a =
-508	-561	-444	-211	-490	-490	-487	614	-434	-169
-273	-310	190	-358	-195	304	-226	-183	-179	-377
-573	-358	-236	-233	809	-363	-167	-281	-393	-500
-216	-348	-323	-18	-291	-235	-211	-46	-95	-473
-476	-459	-556	-112	-297	-443	476	-421	-37	-394
-34	-579	-28	-413	-498	-350	-527	-360	55	-164
-34	-367	-519	94	-162	-392	-281	-402	-66	-224
116	-128	-269	192	102	-590	-443	156	-461	-551
45	-562	-631	-425	-426	275	-202	-391	-451	9
Indices start at 0.
What is the bottom entry of the column that holds the smallest entry?
Answer: -631
What is the bottom-left entry?
Answer: 45
What is the entry in row 0 and column 0?
Answer: -508
What is the entry just right of 275?
Answer: -202
The entry in row 2 and column 2 is -236
What is the entry at row 0, column 2?
Answer: -444
The entry in row 1 and column 0 -> -273
The entry directly above 476 -> -211
What is the entry just right of the smallest entry?
Answer: -425
What is the entry just right of -236?
Answer: -233
The entry in the bottom-right corner is 9
The entry just left of -18: -323
What is the entry directly above -562?
Answer: -128
The entry in row 0 and column 1 -> -561
What is the entry at row 2, column 0?
Answer: -573
What is the entry directly above -476?
Answer: -216
What is the maximum?
Answer: 809
What is the entry directly above 94?
Answer: -413
What is the entry in the top-right corner?
Answer: -169
What is the entry just left of 192?
Answer: -269
The entry directly below the largest entry is -291
What is the entry directly above the largest entry?
Answer: -195
What is the entry just right of the largest entry?
Answer: -363
What is the entry just left of -487?
Answer: -490

Read these off the row that follows.
1) The entry just right of the smallest entry?
2) The entry just left of 34?
[ 12  10 -18 -23  34  26 -10]
1) 34
2) -23

Questions about the table below.
1) Read off the smallest entry in the first row.
2) Read off the entry just left of the centre entry.
3) Read off the last entry, reading row by row.
4) Read off the third entry in reading order.
5) Read off the entry at the centre.
6) Read off the bottom-left entry.
7) Read off the entry just left of -2.
8) Read off the entry in the top-right corner.
array([[ -8,  26,  20, -12,   2,   2,  14,  24,   9],
       [-14,  -5, -12, -12, -13,  42,  11,  -8,  13],
       [ 32, -28, -18,  41,  15,  35,   3, -25,  11],
       [  8,   2,   1,   9,   5,  19,   9,   1,  10],
       [-23,   8,  -2, -23, -15,  33,  13,   3,  11],
       [  9,   9,   9,   9,   9,   9,  10,   9,   9],
       [ 32, -28, -18,  42,  14,  35,   2, -26,  10]])
1) -12
2) 9
3) 10
4) 20
5) 5
6) 32
7) 8
8) 9
